Here is a tiny trained network, its code and every weight. The questions are about switching its units off for an input and a target symbol, where a switched-off unit gives its printed mean instead of its output.

import numpy as np


def w(rows, s, z=0):
    codes = np.array(rows[::2]) - 128.0
    scale = np.full(codes.shape[1], s)
    scale[-1] = z or s
    return codes * scale


def f(y):
    return y / 2 * (1 + np.tanh(0.7978845608 * (y + 0.044715 * y**3)))


def softmax(a):
    e = np.exp(a - a.max(-1, keepdims=True))
    return e / e.sum(-1, keepdims=True)


def log_softmax(a):
    a = a - a.max(-1, keepdims=True)
    return a - np.log(np.exp(a).sum(-1, keepdims=True))


def net(x, mask):
    ids = ['αγδεζηθλμξπστφψω'.index(c) for c in x.split()]
    T = len(ids)
    res = E[ids] + P[:T]
    u = 0
    for l in range(2):
        q, k, v = (res @ M[l].T for M in (Q, K, V))
        z = softmax(np.where(np.tri(T) > 0, q @ k.T / 4**0.5, -1e9)) @ v
        res = res + np.where(mask[u], z, O[l][:, -1]) @ O[l][:, :-1]
        u += 1
        y = f(res @ A[l][:, :-1].T + A[l][:, -1])
        res = res + np.where(mask[u : u + 8], y, B[l][:, -1]) @ B[l][:, :-1]
        u += 8
    return log_softmax(res[-1] @ U[:, :-1].T + U[:, -1])


Q, K, V, O, A, B = {}, {}, {}, {}, {}, {}
E = w([
[72,142,150,204,177,88,177,136],'α',
[207,159,48,121,147,83,96,100],'γ',
[101,108,134,83,143,141,3,119],'δ',
[164,109,66,177,90,146,101,176],'ε',
[196,102,115,181,116,144,88,41],'ζ',
[154,142,90,113,161,187,69,155],'η',
[90,112,166,167,118,174,24,133],'θ',
[194,153,70,107,204,133,85,115],'λ',
[93,131,120,45,183,121,70,50],'μ',
[158,178,43,87,102,146,93,180],'ξ',
[126,167,83,177,40,137,110,191],'π',
[72,148,143,149,152,172,53,183],'σ',
[112,154,127,141,135,195,65,159],'τ',
[119,104,105,148,116,36,92,126],'φ',
[160,53,83,83,147,118,104,58],'ψ',
[56,209,149,141,138,234,116,190],'ω',
],0.022)
P = w([
[233,93,254,79,93,137,126,124],'0',
[200,130,194,124,100,138,115,136],'1',
[198,127,150,135,105,126,100,135],'2',
[175,126,131,148,106,126,105,132],'3',
[163,124,113,154,102,128,107,122],'4',
[152,127,98,161,103,117,106,119],'5',
[129,128,90,163,101,122,113,111],'6',
[112,125,78,162,92,113,113,113],'7',
[104,121,67,167,94,117,120,106],'8',
[79,126,66,168,88,113,127,101],'9',
[66,124,59,170,85,116,134,94],'10',
[59,119,50,172,83,115,135,87],'11',
[23,121,55,168,77,116,141,90],'12',
[59,117,28,176,81,123,122,83],'13',
],0.0099)
Q[0] = w([
[38,216,35,144,27,170,27,21],'0.h1',
[81,138,33,243,216,157,19,105],'0.h1',
[139,89,110,131,119,191,124,152],'0.h1',
[201,160,253,6,57,78,240,150],'0.h1',
],0.0027)
K[0] = w([
[70,131,31,203,133,160,117,80],'0.h1',
[118,140,2,171,106,199,134,70],'0.h1',
[143,133,82,124,134,199,106,123],'0.h1',
[202,124,144,156,134,147,119,162],'0.h1',
],0.006)
V[0] = w([
[39,111,88,194,108,139,107,78],'0.h1',
[186,92,178,123,149,183,128,189],'0.h1',
[156,130,254,124,99,143,152,149],'0.h1',
[117,142,37,147,83,195,206,109],'0.h1',
],0.0064)
O[0] = w([
[2,120,43,120,208,151,165,207,251],'0.h1',
[212,125,195,48,66,119,103,157,135],'0.h1',
[243,141,177,107,29,103,88,25,54],'0.h1',
[166,155,53,141,36,126,1,97,21],'0.h1',
],0.0072,0.003)
A[0] = w([
[80,98,201,102,239,102,43,51,9],'0.n1',
[138,184,110,137,134,213,123,84,125],'0.n2',
[154,186,86,85,177,1,162,79,131],'0.n3',
[73,199,197,159,100,130,74,139,65],'0.n4',
[105,176,79,162,154,117,122,103,130],'0.n5',
[158,48,110,194,170,70,154,120,242],'0.n6',
[142,111,39,105,69,158,134,153,88],'0.n7',
[115,60,154,136,183,90,147,44,132],'0.n8',
],0.0065,0.0015)
B[0] = w([
[196,255,99,169,123,180,136,85,253],'0.n1',
[121,150,113,112,127,92,20,111,173],'0.n2',
[228,35,126,106,191,128,122,66,181],'0.n3',
[218,19,86,136,156,57,37,82,210],'0.n4',
[184,97,100,132,189,73,113,138,213],'0.n5',
[101,103,114,100,40,130,113,189,172],'0.n6',
[139,151,124,138,115,58,96,128,166],'0.n7',
[204,173,57,175,37,161,15,194,181],'0.n8',
],0.0078,0.0058)
Q[1] = w([
[174,110,80,192,107,133,163,156],'1.h1',
[173,106,107,167,254,103,86,150],'1.h1',
[111,125,181,40,122,64,218,57],'1.h1',
[109,28,198,114,174,163,132,147],'1.h1',
],0.0075)
K[1] = w([
[69,148,126,105,176,155,89,109],'1.h1',
[20,124,8,155,97,104,115,68],'1.h1',
[188,151,254,98,96,143,89,176],'1.h1',
[149,186,155,82,79,123,176,104],'1.h1',
],0.0073)
V[1] = w([
[111,163,174,119,254,89,48,104],'1.h1',
[67,211,151,100,124,100,123,207],'1.h1',
[158,100,93,30,179,115,156,136],'1.h1',
[109,201,122,67,82,202,113,93],'1.h1',
],0.01)
O[1] = w([
[152,146,104,150,71,139,201,44,254],'1.h1',
[122,161,198,98,89,128,69,87,7],'1.h1',
[154,167,120,201,192,64,75,129,89],'1.h1',
[4,162,41,154,133,91,108,82,131],'1.h1',
],0.014,0.0085)
A[1] = w([
[198,175,89,132,149,119,227,175,93],'1.n1',
[114,183,151,114,245,112,167,64,115],'1.n2',
[109,42,183,177,170,101,39,16,254],'1.n3',
[52,140,171,222,27,91,215,147,89],'1.n4',
[169,161,185,148,129,198,76,121,131],'1.n5',
[108,105,154,227,120,89,144,233,72],'1.n6',
[209,129,159,1,160,209,93,95,172],'1.n7',
[125,189,106,155,205,220,111,71,170],'1.n8',
],0.0069,0.0048)
B[1] = w([
[119,133,139,143,104,173,125,165,202],'1.n1',
[86,107,206,151,135,100,1,153,169],'1.n2',
[157,212,97,74,136,103,107,152,178],'1.n3',
[63,120,226,122,175,126,66,92,155],'1.n4',
[141,98,165,140,135,54,158,171,142],'1.n5',
[127,102,134,148,158,115,46,105,151],'1.n6',
[18,138,202,159,93,108,120,105,163],'1.n7',
[98,112,167,96,148,137,184,130,248],'1.n8',
],0.012)
U = w([
[85,152,146,196,60,137,93,138,107],'α',
[129,198,132,237,137,201,103,139,1],'γ',
[90,162,131,159,182,160,156,89,158],'δ',
[106,72,139,107,153,32,156,127,222],'ε',
[87,93,71,73,193,158,149,170,135],'ζ',
[127,235,106,150,105,135,134,158,178],'η',
[72,124,100,184,96,220,179,153,173],'θ',
[156,171,125,207,163,110,196,116,151],'λ',
[50,151,97,254,110,31,189,129,95],'μ',
[149,175,116,111,128,126,79,103,146],'ξ',
[95,127,133,116,113,158,72,147,119],'π',
[160,154,162,191,81,149,142,58,106],'σ',
[132,143,120,141,123,131,123,96,130],'τ',
[95,99,171,194,132,121,144,125,111],'φ',
[99,118,104,135,182,135,99,135,65],'ψ',
[161,132,118,130,103,132,73,35,141],'ω',
],0.0086,0.0072)

Each question gives the input, a string of symbols that net reads in full, and the target symbol t.
The units are the heads (4 rows each of Q, K, V and O) and the neurons (one row each of A and B). Each row of codes is followed by its name. A weight is (code - 128) times the scale printed after its matrix; where a second scale follows, it is the last column's (O, A, B and U).
mask holds one flag per unit, layer by layer, with each layer's heads first. A switched-off unit (its flag False) gives its mean, the last column of its rows in O or B, instead of its output. The means were averaged over made-up inputs and are rounded, as every weight is.
A unit's drop is (log p(t) with every unit on - log p(t) with that unit switched off) / (log p(t) with every unit on - log p(t) with every unit switched off).
The circuit of an input: a set's keep is (log p(t) with only the set's units on - log p(t) with every unit switched off) / (log p(t) with every unit on - log p(t) with every unit switched off). Starting from the 12 units with the biggest drops (on a tie, the unit counted first), units are removed one at a time, each time the one whose removal leaves the highest keep (on an exact tie, the one counted first), for as long as the keep stays at least 0.8.
units of the circuit, in order: the units of the circuit, biggest drop first
top k neurons: the k neurons with the biggest drops, biggest first
k most important neurons of layer l: the k neurons of layer l with the biggest drops, biggest first
input λ ξ ω θ, target ω: units of the circuit, in order	[0.h1; 0.n4]
input ξ δ ξ θ θ δ τ ζ γ ω μ θ, target δ: 3 most important neurons of layer 1	[1.n4; 1.n8; 1.n3]
input λ μ σ, target μ: units of the circuit, in order	[1.h1]
input μ ζ μ σ λ ω η τ θ α, target φ: top 3 neurons	[1.n4; 0.n1; 1.n3]
input γ σ θ δ θ θ ω ω π φ, target ε: 2 most important neurons of layer 0	[0.n1; 0.n3]
input σ θ μ ξ φ σ φ τ θ θ ζ ε, target π: units of the circuit, in order	[1.h1; 0.h1; 1.n6; 0.n3]
input σ θ θ ζ φ θ θ γ θ, target λ: units of the circuit, in order	[1.h1; 0.n3]
input σ θ δ γ ξ θ μ θ γ θ φ θ, target ε: 2 most important neurons of layer 1	[1.n5; 1.n1]
input ξ θ θ ω θ μ ξ σ, target η: units of the circuit, in order	[1.h1; 1.n3; 0.n4]
input θ θ σ μ θ θ α μ θ γ ψ θ, target ζ: top 2 neurons	[0.n8; 0.n4]
input θ ω ξ θ μ, target θ: top 2 neurons	[0.n1; 0.n4]
input φ θ μ, target δ: 3 most important neurons of layer 0	[0.n8; 0.n1; 0.n3]
input θ θ μ φ γ θ, target γ: top 3 neurons	[0.n3; 1.n1; 1.n6]
input μ ψ γ μ, target γ: units of the circuit, in order	[1.h1; 0.n1; 1.n1]
input θ μ μ, target μ: top 2 neurons	[0.n8; 0.n1]
input θ τ μ ω θ θ θ μ θ μ θ, target μ: units of the circuit, in order	[1.h1]
input θ ω δ μ α ζ ω ψ ψ θ θ α θ, target φ: top 4 neurons	[1.n7; 1.n5; 0.n5; 0.n1]
input μ ζ θ μ ζ θ ω σ ζ γ ζ ζ, target θ: units of the circuit, in order	[1.h1; 0.h1]
input θ π σ τ ε τ θ θ μ δ μ θ ψ, target θ: top 4 neurons	[0.n4; 0.n8; 1.n3; 0.n2]
input μ θ τ θ μ μ ζ μ ζ δ ζ ω, target ζ: 2 most important neurons of layer 1	[1.n1; 1.n7]
input μ θ μ π θ τ γ τ ψ θ, target ψ: top neuron	[1.n6]
input θ ε ε ζ φ ζ π θ, target π: units of the circuit, in order	[1.h1; 0.h1]
input π μ ω φ θ λ, target θ: top 2 neurons	[1.n1; 0.n3]
input γ λ ω θ λ ξ θ γ γ σ, target λ: 2 most important neurons of layer 0	[0.n4; 0.n3]
input θ ζ θ θ α μ θ ζ ω σ μ τ, target δ: top 3 neurons	[1.n4; 0.n8; 1.n8]
input η θ θ ψ μ θ μ π ζ ζ, target ζ: 2 most important neurons of layer 0	[0.n6; 0.n1]
input θ θ ζ ω, target ζ: units of the circuit, in order	[1.h1; 0.n1; 1.n7]
input η π θ, target π: units of the circuit, in order	[1.h1]
input θ μ σ σ ω μ μ, target μ: units of the circuit, in order	[1.h1; 0.h1]
input π ζ λ μ θ ζ μ π, target α: top 3 neurons	[0.n1; 0.n8; 1.n4]
